Rows, each with the tier of its hidden value:
7	-4	21	-3	7	-7	6	8	-16	10	19	1	-3	-19	-25	13	-4	-7 => J
15	0	-16	-10	9	-2	18	-8	20	-26	-21	20	-6	-3	-1	0	0	8 => X
-11	21	-9	10	-12	6	-1	-2	-12	-9	5	-11	7	43	24	-12	-16	-14 => S
-13	-12	24	-5	17	6	-6	-1	-15	32	12	-9	-3	-29	-25	13	7	4 => J
22	13	-31	-12	7	-10	23	-5	17	-43	-2	13	-2	10	-9	-8	4	-5 => X
-11	12	15	5	9	5	-7	-5	-17	16	24	-4	5	-12	-32	-2	20	-12 => J
3	30	11	6	-10	-3	14	-4	-19	-24	29	31	10	-10	-43	1	3	-20 => J
23	16	-42	-14	15	-15	13	-1	14	-43	3	-4	-5	13	-10	-14	10	-9 => X
-8	22	-10	8	-8	-9	-11	1	-7	-15	-1	2	2	55	17	-5	-10	-16 => S
-13	8	-17	9	-5	4	9	6	-13	-23	28	-27	15	15	9	-23	6	-25 => X
45	17	11	16	-22	-2	25	5	2	-41	9	41	-1	-15	-29	-5	8	-26 => J
-2	-9	-5	-16	13	-4	-6	-13	20	35	-27	-29	-10	-16	19	4	-13	29 => X
-20	6	19	3	1	8	-5	-9	-10	8	17	-1	9	-9	-22	-6	29	-8 => X
20	-7	-31	3	11	19	-8	15	5	-34	-9	14	-7	-7	-14	-8	11	-9 => J
16	23	-31	-13	-4	-15	19	-15	19	-33	-8	-7	4	1	-3	-8	-5	5 => X
23	25	-11	-9	-11	-9	38	-21	21	-42	-10	45	1	-5	-3	-2	-6	9 => X
-14	15	7	10	-14	2	-1	-10	-1	1	-7	15	2	41	22	1	-17	6 => S
-22	4	23	15	-29	10	24	-17	3	-20	22	32	17	-6	-6	0	21	-6 => X
-19	-2	-4	11	-10	12	14	-2	-6	-22	12	-14	15	9	20	-12	3	-13 => X
42	2	-31	-11	9	1	13	-2	17	-34	-7	25	-5	-4	-1	-3	6	-3 => J
-8	25	1	10	-15	3	-3	-5	-5	-25	-1	16	5	49	10	-4	-17	-9 => S
17	2	11	3	3	-17	11	14	-14	-8	22	-12	-2	-9	-35	8	3	-27 => J
1	15	1	0	-36	-18	14	-7	15	-26	-10	50	10	5	7	7	-22	29 => S
18	27	-12	-11	-11	-16	13	-14	16	-11	-6	3	3	0	5	-8	-12	13 => X
18	7	-19	-15	9	-15	10	-10	17	-9	-10	-11	-5	2	3	-6	-3	5 => X
7	21	-9	-10	-12	-13	11	-11	15	-9	-17	7	3	-5	6	-8	-17	18 => X
29	-8	22	9	-3	-5	10	12	-9	2	5	-7	-10	-14	-19	9	6	-17 => J
3	13	-8	-6	-15	-11	2	-8	6	5	-17	8	3	-4	14	-1	-17	29 => S
1	14	-25	-11	-10	-24	-16	6	5	-6	-13	-12	5	18	6	-6	-12	12 => S
26	0	-35	-2	9	11	-1	12	0	-37	-3	20	-7	-7	-11	-10	12	-7 => J
22	7	-21	-13	5	-6	19	-6	18	-41	-8	26	-3	1	-6	-5	-2	1 => X
9	18	-6	-6	-17	-15	9	-13	15	-10	-13	15	4	-8	11	1	-22	28 => S
-18	-3	0	13	-15	12	20	-4	-6	-18	20	-3	16	4	15	-11	2	-14 => X
28	-10	31	12	-12	0	16	6	7	-1	-3	13	-8	-23	-15	7	8	-12 => J
-13	20	-13	14	-15	6	11	-3	-10	-20	16	-3	9	36	20	-17	-15	-19 => S
-23	1	13	4	6	4	-12	-4	-11	7	19	-18	6	0	-18	-9	30	-17 => X
-14	13	9	11	-17	3	15	-8	-5	-26	28	6	17	5	-13	-14	30	-22 => X
-10	18	-10	13	-15	5	3	-4	-11	-14	10	-7	9	38	21	-14	-15	-19 => S
34	2	0	12	-6	3	4	14	-1	-16	-1	15	-7	-14	-20	-6	11	-23 => J
19	-6	21	2	-2	-12	12	13	-7	0	13	-24	-5	-14	-22	11	7	-13 => J
25	62	3	19	-63	-27	55	-15	13	-63	11	63	26	30	-12	2	-21	14 => S
0	6	-4	-9	-16	-16	-3	-3	12	9	-22	5	3	-5	26	4	-18	31 => S
-2	19	2	-4	9	-3	-9	3	-27	-1	27	-15	4	-2	-36	-3	10	-22 => J
-19	-5	-2	10	-7	10	9	-1	-5	-17	15	-16	14	6	13	-14	12	-14 => X
11	2	-26	-16	13	-6	11	-7	17	-21	-8	6	-7	5	3	-5	2	6 => X
12	-4	3	-8	-2	6	33	-19	34	-21	-21	55	-6	-14	8	14	-4	30 => X
-22	0	-9	8	-5	15	8	-1	-9	-1	4	-26	10	14	28	-13	-13	-10 => S
26	3	28	9	-13	-10	27	7	-2	-8	14	15	-3	-16	-25	11	0	-18 => J
